Below are the code and all the weights of a small trained network. Each question names an input and a class and asks about switching units off, where a switched-off unit gives its printed mean instead of its output.

import numpy as np


def w(rows, s, z=0):
    codes = np.array(rows[::2]) - 128.0
    scale = np.full(codes.shape[1], s)
    scale[-1] = z or s
    return codes * scale


def norm(h):
    return h / np.sqrt((h * h).mean(-1, keepdims=True) + 1e-5)


def f(y):
    return np.maximum(y, 0)


def log_softmax(a):
    a = a - a.max(-1, keepdims=True)
    return a - np.log(np.exp(a).sum(-1, keepdims=True))


def net(x, mask):
    res = np.array(x, float).reshape(1, 8) / 4 @ E
    u = 0
    for l in range(2):
        y = f(norm(res) @ A[l][:, :-1].T + A[l][:, -1])
        res = res + np.where(mask[u : u + 14], y, B[l][:, -1]) @ B[l][:, :-1]
        u += 14
    return log_softmax(norm(res)[-1] @ U[:, :-1].T + U[:, -1])


A, B = {}, {}
E = w([
[168,98,145,144,102,180,173,156],'x0',
[112,111,106,173,105,228,124,199],'x1',
[73,136,168,88,221,87,149,46],'x2',
[116,132,126,53,101,154,116,200],'x3',
[101,136,229,96,184,133,165,150],'x4',
[107,126,80,220,72,141,125,92],'x5',
[229,170,138,158,130,114,169,173],'x6',
[123,223,63,108,139,201,3,187],'x7',
],0.0063)
A[0] = w([
[206,200,31,117,103,204,128,166,82],'0.n0',
[127,199,111,84,147,49,173,66,122],'0.n1',
[140,74,135,156,113,79,156,70,123],'0.n2',
[148,128,53,138,85,175,115,174,96],'0.n3',
[253,127,112,183,46,70,184,112,2],'0.n4',
[99,79,71,221,100,153,75,86,15],'0.n5',
[150,89,193,155,139,136,207,121,18],'0.n6',
[212,137,82,162,54,76,114,104,74],'0.n7',
[152,135,190,135,158,179,224,126,7],'0.n8',
[108,182,165,123,204,102,144,87,102],'0.n9',
[69,47,166,56,107,125,163,90,136],'0.n10',
[152,100,80,159,93,139,167,189,166],'0.n11',
[131,23,96,215,60,186,127,144,78],'0.n12',
[201,81,212,153,116,148,215,161,70],'0.n13',
],0.0072,0.0044)
B[0] = w([
[139,159,116,159,101,96,97,199,254],'0.n0',
[145,128,155,156,146,98,93,127,242],'0.n1',
[175,185,90,136,112,138,137,159,219],'0.n2',
[140,133,158,143,195,120,66,128,221],'0.n3',
[241,86,125,181,2,93,135,74,211],'0.n4',
[45,144,79,177,166,174,239,114,179],'0.n5',
[160,181,151,143,195,131,156,221,188],'0.n6',
[185,77,100,152,60,105,155,112,199],'0.n7',
[152,91,195,191,172,154,178,152,173],'0.n8',
[163,165,189,118,115,106,127,88,219],'0.n9',
[99,116,153,106,92,175,67,201,240],'0.n10',
[144,156,138,84,110,91,126,97,222],'0.n11',
[94,165,112,105,137,49,154,78,218],'0.n12',
[153,79,135,171,156,172,170,142,228],'0.n13',
],0.0088,0.0049)
A[1] = w([
[1,126,72,183,118,137,147,73,58],'1.n0',
[145,83,196,154,180,122,175,153,42],'1.n1',
[155,201,78,161,148,172,70,188,58],'1.n2',
[147,132,178,143,131,68,136,186,171],'1.n3',
[99,188,165,81,178,134,76,95,117],'1.n4',
[139,158,34,110,164,92,120,185,133],'1.n5',
[124,128,172,93,170,71,70,44,23],'1.n6',
[70,109,81,199,82,215,144,69,79],'1.n7',
[178,118,81,126,114,133,180,90,35],'1.n8',
[110,136,94,118,125,140,57,210,140],'1.n9',
[78,144,124,191,154,182,129,148,93],'1.n10',
[78,39,122,10,94,180,128,145,2],'1.n11',
[100,52,138,1,79,156,94,139,76],'1.n12',
[164,87,183,138,211,156,225,178,42],'1.n13',
],0.0098,0.0055)
B[1] = w([
[17,175,95,139,231,112,180,101,177],'1.n0',
[125,117,155,67,195,233,175,128,187],'1.n1',
[157,172,115,47,80,214,155,150,212],'1.n2',
[63,107,90,138,153,183,113,100,254],'1.n3',
[181,118,142,141,82,38,121,81,210],'1.n4',
[137,149,134,92,118,215,157,117,194],'1.n5',
[185,210,163,48,189,51,58,110,186],'1.n6',
[101,126,62,169,206,27,183,101,165],'1.n7',
[153,93,159,142,30,69,82,159,155],'1.n8',
[74,100,94,97,87,212,118,193,223],'1.n9',
[159,91,118,159,116,116,155,86,163],'1.n10',
[60,33,170,197,98,68,67,224,150],'1.n11',
[68,67,155,254,142,43,92,216,169],'1.n12',
[116,39,181,90,184,241,204,38,209],'1.n13',
],0.0086,0.0077)
U = w([
[174,230,195,37,208,30,33,36,2],'0',
[38,69,170,149,128,95,52,202,146],'1',
[149,218,42,58,55,233,78,193,153],'2',
[172,45,215,113,201,217,218,61,194],'3',
[245,94,58,227,21,58,165,58,126],'4',
[24,201,9,179,199,93,198,44,124],'5',
],0.013,0.0028)

Each question gives the input, the list of numbers given to net, and the class t.
The units are the neurons (one row each of A and B). Each row of codes is followed by its name. A weight is (code - 128) times the scale printed after its matrix; where a second scale follows, it is the last column's (A, B and U).
mask holds one flag per neuron, layer by layer. A switched-off neuron (its flag False) gives its mean, the last column of its row in B, instead of its output. The means were averaged over made-up inputs and are rounded, as every weight is.
A unit's drop is (log p(t) with every unit on - log p(t) with that unit switched off) / (log p(t) with every unit on - log p(t) with every unit switched off).
The circuit of an input: a set's keep is (log p(t) with only the set's units on - log p(t) with every unit switched off) / (log p(t) with every unit on - log p(t) with every unit switched off). Starting from the 12 units with the biggest drops (on a tie, the unit counted first), units are removed one at a time, each time the one whose removal leaves the highest keep (on an exact tie, the one counted first), for as long as the keep stays at least 0.8.
units of the circuit, in order: the units of the circuit, biggest drop first
top k neurons: the k neurons with the biggest drops, biggest first
top k neurons in layer l: the k neurons of layer l with the biggest drops, biggest first
drop when u is switched off: that unit's drop, to one decimal
input [6,-8,5,7,6,4,-6,7], class 1: units of the circuit, in order => 1.n12; 0.n10
input [5,4,0,-5,2,-3,-8,-1], class 1: units of the circuit, in order => 0.n10; 1.n12
input [8,-6,2,6,-1,-3,-5,6], class 1: units of the circuit, in order => 1.n12
input [-1,2,8,7,6,5,-6,-6], class 1: units of the circuit, in order => 0.n10; 1.n12
input [-1,2,-3,-1,-1,5,1,1], class 5: top 2 neurons in layer 0 => 0.n5; 0.n12
input [3,-7,-1,4,-6,-2,-3,-5], class 4: top 2 neurons => 0.n4; 0.n2
input [-7,1,4,1,-4,-2,-5,-3], class 0: top 4 neurons => 1.n6; 0.n1; 0.n9; 1.n4
input [-5,6,-5,-6,-6,5,3,2], class 5: top 2 neurons in layer 0 => 0.n5; 0.n12
input [4,-2,-6,-3,-3,-1,3,3], class 4: top 2 neurons => 0.n4; 0.n7
input [2,3,-3,0,-5,7,-4,-5], class 5: top 2 neurons => 0.n5; 1.n0
input [4,-4,-8,5,2,-1,6,1], class 4: top 3 neurons => 0.n4; 0.n10; 0.n7
input [2,-3,7,7,-3,-5,-7,0], class 1: drop when 0.n10 is switched off => 0.2
input [5,-6,-2,-2,-2,-2,-4,-3], class 4: drop when 0.n4 is switched off => 0.6
input [4,-5,-5,-4,3,4,0,-5], class 4: units of the circuit, in order => 0.n4
input [-2,2,3,5,4,-1,-7,-7], class 1: drop when 0.n10 is switched off => 0.8
input [7,7,-5,-1,-4,4,-6,4], class 5: top 2 neurons in layer 0 => 0.n5; 0.n12
